[ -15  -87   63 -182  -27  -41  138 -233  -81  -33 -119   54 -105   80
 -160   52  181  -20  -76 -188 -102  -36  -93   70  -75  100 -167  156
   44   92    6    5  -42  -25   27  149  299  178   21   67  -49   53
   20 -175 -131  109 -122] | (83)
[-263 -187  -41 -245   48  184   64  -20  122  -36 -603   61   52  118
  293  176  309  -19 -161  -66 -135  -71   -4  263 -328 -198   25  246
  -52 -131   66  159 -111   98  272  -87  309  179 -243  108   80  113
   26   78 -161  149   32] | (83)
[  48   20  -96  137  -39  -99  161  -63   23  -47  314   49  162  130
   47 -100  172  219   67 -107 -128 -137   39  -15   39  108  285 -219
 -221   68  -85  -84 -135  -85 -204   10  -68 -195 -121 -126 -113  -44
  114  215  161  -67 -185] | (84)
[ 298  -29 -157   93  -26   -9  164  104   62 -159   80 -155  170  140
   93  -35   81   80  -85   41 -298 -146   39   69 -106   75  504 -284
 -371   21 -214  263 -172 -191 -215  166   71   35 -220 -123 -115    0
  -74    2  133 -186 -124] | (90)
[ 428 -149  123    6  201  -20  -46  294   46 -353  273 -532  119   -5
  225 -145 -304  101  142  305   61  347  155 -297  -50   55  290 -282
 -194 -287 -555  272 -217  -71  -69   92 -320  100  -92 -164 -174  -38
  -26  159  -70 -103 -101] | (83)
[ -26  -96 -167 -230   84  266  113  -94   -5  -43 -355  287 -194    0
    3  212  161  -72  -39  -83  -97  204  -13  162 -327   -5   68   59
  -71   15  -33   99  -86 -114  -64  -31  211   87   58  194 -111  202
  -49   93    7  115  141] | (66)
[ -71  -27  -61   64  -98   98  102   18  191   50 -145   44   66  220
  -84  -10   98   75 -128 -182 -397 -135  161  347  -31   45  479    5
 -284  119   95   75  -61  -56  -61  -28   79   45 -166  -28  -75  -77
   -6  103  223 -149 -224] | (82)
[-221 -149  -65  -39  148  226    4  101  204   79 -331  223  131   13
  420  228   80   31   13  -16   97  149  167  250 -276 -197  159   75
  -13 -111  -50  -55 -130   42  209 -318  -47 -122  -96   30   33  149
  120  385   13   37   97] | (82)
[ -76 -303   92    5  -80 -169  184   87   -7  183  180 -128  116 -132
  124  -67  -39   93  179   10   37 -147   49  106  300  -78   20 -103
 -173  -96 -260  -11 -210   33  103  203  -88 -223  -67 -246 -104  -77
  114 -132  -27  -76 -164] | (83)
[ 308   76    4  320   27   79   -9  264   70  -56  486 -117   37  124
  -25 -307 -200   58    1   26 -225  218  336 -139  108  143  521 -238
 -266   44  -55  -75 -229 -166 -478 -155 -311 -284   27 -156 -197 -252
    5  344  327 -292 -398] | (85)
[ 187 -116  268   70    8 -200 -134 -116   39 -101   47 -363   85  158
   27  108 -337  -27 -145 -115  -78   18  -20  -81  -58   14  141   19
  113   67   88  -84  -36   66   65  -30 -104  124   55  -49  -47 -128
   79   65 -152 -269 -220] | (83)
[ 167 -243  119  -51   29   18  -69  -46  200 -266  196 -331  -38   76
 -113   30 -201  210  171  -25 -106  297  111 -121   57   61  436 -219
 -175 -157 -243   36 -128   20    5   54 -430   29   20  -18 -313 -146
   44  308   17 -135  -91] | (80)
[ 111 -242  244  -41   41 -266  148  133 -139  196  299 -265   70 -208
  -73  -75 -496   -7  263  152  270   47   34   67  342  140 -123 -162
  -88   13 -534  106   -5  -29  117  276 -174    0  161 -197  -91   76
   33 -308  -34 -119  -84] | (87)
[  18  103 -161  -39  170  304  133  172 -120   -9  138  325 -201  -39
   56 -276  102   45  125   49    0  372  214 -144 -111  112    8  -41
 -133  -44 -125  -75 -182 -154 -409 -249  -39 -206   78   62 -114   63
   41  342  209  168 -107] | (85)
[  57  -45   37 -111 -112 -163  175 -188 -117   30 -242  -57   75  -39
    5  117   26  -27 -220 -115 -160 -314 -193  184 -132  -68 -156  186
   20   72  108  149  -85  -67  174  337  488  281 -198 -154  102   82
   13 -460 -171  -77  -22] | (83)
[  70  -98  222 -255  105 -160 -144 -261  -87 -258 -257 -367  -70   51
   42  198 -436  106  -15  -59   -2  150 -224 -148 -270  -18  -50   77
  162  -80    2   49   88  133  236   19  -70  459   15   54  -43   99
  122   68 -291  -55  107] | (87)
[-407  -33 -199 -311    5   -8  457 -238 -233  386 -149  627 -138  -90
 -229   39  172  107  276 -179  166 -199 -162  389   86  267 -307  -54
 -132  299 -285  -39  228  -84    2   46  248   -2  161  192   -6  449
   96 -146  152  316  173] | (85)
[-189  -28 -164 -106 -133   28  381 -101 -121  387 -249  408   50 -111
   -7  -33   55  -26 -164 -106    8 -508 -147  257   26  -27 -242   48
  -47  249  167    4   33 -104   27   13  388  -82  -89   64  222  191
   35 -264   52  -55   65] | (90)
[-248  -85   29 -211  238  167  237  219 -163  244   25  319  -99  -35
   11 -229  108 -102  249  128  358  259  193  108   82  247 -356   49
  -66   50 -481   30   46  -21  -89 -194   53 -126  225  201   11  261
    2   84   78  373  -95] | (77)
[-116  -94  -78   17  -12 -141  291 -188  -39  348   52  367  177   67
  -12  166  -17  -15   24 -158  241 -366 -125  231   71  191  -65 -223
    3  400 -129 -163  182  -73   -1 -142   38 -222  185  178   86  272
   89   38   76  -78   41] | (90)
[ 212   87 -234  106   30  135  232   34  225  -99  103  160  269  160
  -11    8  101  170  -71   18  -68 -144  103  148 -151  189  470 -328
 -289  158 -228  193    6 -249 -120  -47  -12   -4 -193   52    6  166
  -64  215  265 -138   48] | (82)
[-166  -85   68 -200  -82  -63  346  -56  -50  176  -29   71   75  -15
 -247 -202  125   72    7  -26   55 -305  -26  218  211  175 -269   96
 -119  114 -202  182   68  -31  169  244  301  156 -125   12  113  111
  -20 -366   -2  133 -108] | (77)
[-308 -201  234 -174  130  -52  -45   -5  -42  168 -259  -40  -61  130
   31  132 -145 -105  112  -99   68  193   81  302  -29   80  -47  192
   17   59 -167  -34  100  174  187 -138  -11  129  197  111  -65  109
   81   82  -65  116 -142] | (80)
[   7 -153   80  142  -31   42   46   24  113  158  110  143  115 -171
  181  116   47  -40  -54  -75   97   84  180  123   13 -209  -55  165
  107  -71   93 -193 -336  -61  132   31   70 -296  -41 -248   -6 -102
  108  -16  -23 -133 -109] | (85)
[-189 -171  -41  -62  -55  102   33  -58  121  163 -432  119   54    3
  163  276  -78  -42 -153 -126 -142 -123   -6  347 -194 -213  203  119
  -60   34  228   19  -71   30  190  -79  119   -1  -88   22   30   56
   44   71   10 -172   81] | (77)
[-114  130 -178   82   -3   73  359   66  -35  247  188  386  185  195
  -33 -347  193   63  -80  -30   77 -399   63   18  107  277   -7 -212
 -185  341  -23  -63  118 -119 -317 -319   70 -292  -25  226  180  122
   21  235  267   14 -190] | (66)
[ 115  134 -112   -2   95  -47   75  -62 -177 -131  140   48  -37  -13
  151  -89 -139  223  115  -31  -77  105  -60 -187 -175   58  109 -162
  -90  -20  -67  -83  -93  -94 -245  -80  -82   11  -55 -113  -97   99
  168  246   74  -13    1] | (82)
[  33  -42   90 -115   53  190   29  -30  105 -192   94  -45  -83   -1
  -64 -238   22  193    0  -17    5  222  136 -264  -14    3  -67   92
   46 -173   29  -65 -164   10    6 -115 -118   23 -106   32  -37 -127
   86  251  -45   71 -126] | (85)
[-105 -131  -37 -265   89  130  152   74 -108   51 -232   67  -52 -288
  221  -50 -170   94   96  158  180   74  -50  -39 -106 -175 -260   67
  -12 -221 -136  124 -127   -6  173   25   59   57 -125  -45   71  176
   81  -34 -110   93  222] | (77)
[  80   98 -220   -7  -11  123  136    0 -111   23 -157  199  -80   -2
   20   40  -33   -8  -98  -58 -286   -1  -10  169 -250    8  271  -44
 -230  101   98  113 -108 -193 -268   37  215   39  -63  -36  -74  108
  -30   16  196 -113   27] | (80)
[-142 -100  -39 -247   20   56   61 -230  130  -31 -622   67   80  110
   20  435  -19   13 -149 -140 -122 -101 -135  465 -391  -44  176  141
  -44   84    9  242  126    1  376   79  295  442 -141  124   53  289
  -21  -79  -76  -15  248] | (84)
[-107  152  -74  114   15  -69   73 -246  -57  159  -17  341  156   88
  185  106 -100   94 -148 -214   95 -241 -119  -11 -213   -7  -52  -14
  173  270  357 -342   71  -17  -60 -371   32 -174   17   73  174  133
  222  331   52 -148   30] | (85)
[ -19  -90   72  -84 -197 -187  114 -235    7   81 -174 -160   11   25
 -266  123 -303  121  -82 -201 -312 -290 -145  312   61   27  239   11
 -161  153  113  122   73  -14  159  299  116  301 -107 -115  -59   -7
   32 -287   42 -265  -27] | (84)
[-313 -186  -46 -125   10  209  307   68  197  283 -241  392  178   37
   -3   65  445  -93  -53  -36  163 -156  182  498   17   44 -122  174
 -102  101 -200  133  -30  -50  264   -1  341  -95  -92  131  134  190
  -69 -111   67  197  -30] | (80)
[ -29  -73  -76 -111  -89 -123  177 -268 -232  195  -49  185 -217  -38
 -185  103 -232   25   60 -234 -149 -138 -215   88   33  105   28 -132
  -70  257   80 -143   63  -68 -201   48   33  -21  215   70 -144  110
   98  -66   60 -127   11] | (90)
[ -53  -31  -45   -8  -92   21   25 -209  -17   29  -90  112  -78  -22
   18   83  -94  110  -91 -208 -198  -57  -72    1 -117 -131  120   52
    4   35  352 -181 -131   -9  -61  -63   12  -76  -42  -43  -62  -72
  140  158   28 -170  -17] | (80)
[ -80 -153  113  -27  141   97    2  249   92  -21   -6 -123  105  -29
  297 -109  -11   68  107  125   87  235  242   34  -23 -100   53   76
  -85 -248 -249   49 -220   58  127  -98 -108  -63 -132 -145  -29  -30
   89  189  -24   68 -139] | (85)
[ 229 -233  105  -47  -18  -27   98  -93  197 -115   70 -172  144  -13
  -74  148  -63   45  -51   -4   80  -15   14   25   10   26   97  -94
   -5  -18 -219  125 -101  -81  212  202  -23   82  -57  -23  -54    9
  -35  -98 -118 -143    8] | (83)
[-514 -170   38 -145 -137 -205  204 -208 -192  448 -170  212  -59  -20
   -3  -18 -144  111  126 -255  -24 -400 -183  236  230  -26 -171   35
  -50  200  182 -261  130  186   74 -120   -6 -161   89   48   27   66
  249   20   24  -14  -76] | (87)
[  51 -104 -294  -67   26  238  356   59  104   74   22  363   77  -10
   18  -28  271   68   38   45   66 -120   59  110  -35  114  165 -291
 -263   94 -291  132  -80 -222 -153  -44   51 -216  -56  160  -28  204
  -65  131  179   42   99] | (90)
[ -63  -92 -103  -20  175   84  154  192  -29   86  193  120   15  130
   92 -166  -88   86  270   89  123  128  138  -25   73  249  266 -386
 -293   92 -433   -8   64  -36 -305 -318 -364 -259  178  199 -149  151
   46  477  232   55  -86] | (66)
[  84  -77   36  -68   51  229   65  211   -3  -27   -6  -31  -91 -157
   72 -219  -69  -18  -45  130  -26  233  193  -98  -29 -108  -60  133
  -63 -202  -21   97 -282  -78  -63   16   53  -47  -99  -97  -19  -94
  -21    3    6  -12 -106] | (77)
[ 125 -110   16  -61   -8  -14   34  154   32  -98  -50 -365   58  -70
   81 -108 -468  196   62  151 -178   -8   19   -3    9  -67  386 -200
 -304 -162 -166  265  -78  -19   30  111 -227  169 -203 -162  -89  -31
   20   50   77 -253   32] | (80)
[-195  -26  -75 -123   28   74  219  -44 -190  165  108  344 -180 -203
   46 -187   94  154  214  -83   84  106   29  -64   83  -14 -287   59
   -8  -57  -43 -223 -171  -37 -126  -59   28 -221   34  -81  -67   64
  197   88   53  190  -45] | (82)
[ -30 -211  148   -8  168    7 -161  129  -29   46 -185 -127   46 -136
  517  201 -329  -88   13   79  172  268   61  -47 -222 -300  -42  111
  154 -210   12 -122 -222  110  162 -215 -141 -120   45 -121   -3   21
  163  236 -193 -117   33] | (66)
[-385 -125  -25 -374   49   11  310  -38 -107  305 -566  209   16  100
  -77   69    0  -78    2  -31   66 -308 -131  503  -57  184 -187   88
 -149  241 -262  287  324   47  242   -6  354  337   10  292  167  416
  -48 -244  -10  205  105] | (83)
[ 252   53   24   72  137 -158  -86   27 -288  -88  157 -161  -62  -96
  273   32 -472   19   82   54  -17  243  -76 -244 -204  -34   97 -144
    0  -41  -41  -95 -148  -67 -270  -52 -151  -29  114 -190 -135   49
  143  168  -21 -189  -14] | (87)
[  22  -49   53 -172  -51 -121   -2 -331 -107 -151 -113 -114 -116  -64
  -37  122 -213  199   -4 -168 -143    5 -224 -114 -156  -88  -25   60
   68  -59  183  -70  -67   34   89  131   23  221  -69  -81  -89    6
  162    4 -148  -81   83] | (80)
[-170   -7  -62 -114   -7   40   47 -140 -174   24 -219  162  -96 -105
  297  -13   51   91  -86 -120  -85  -53 -131 -140 -226 -256 -218  197
  107 -113  368 -197 -214   59  -30 -137  171  -87 -129  -66   57   -4
  211  152 -131   35   14] | (87)
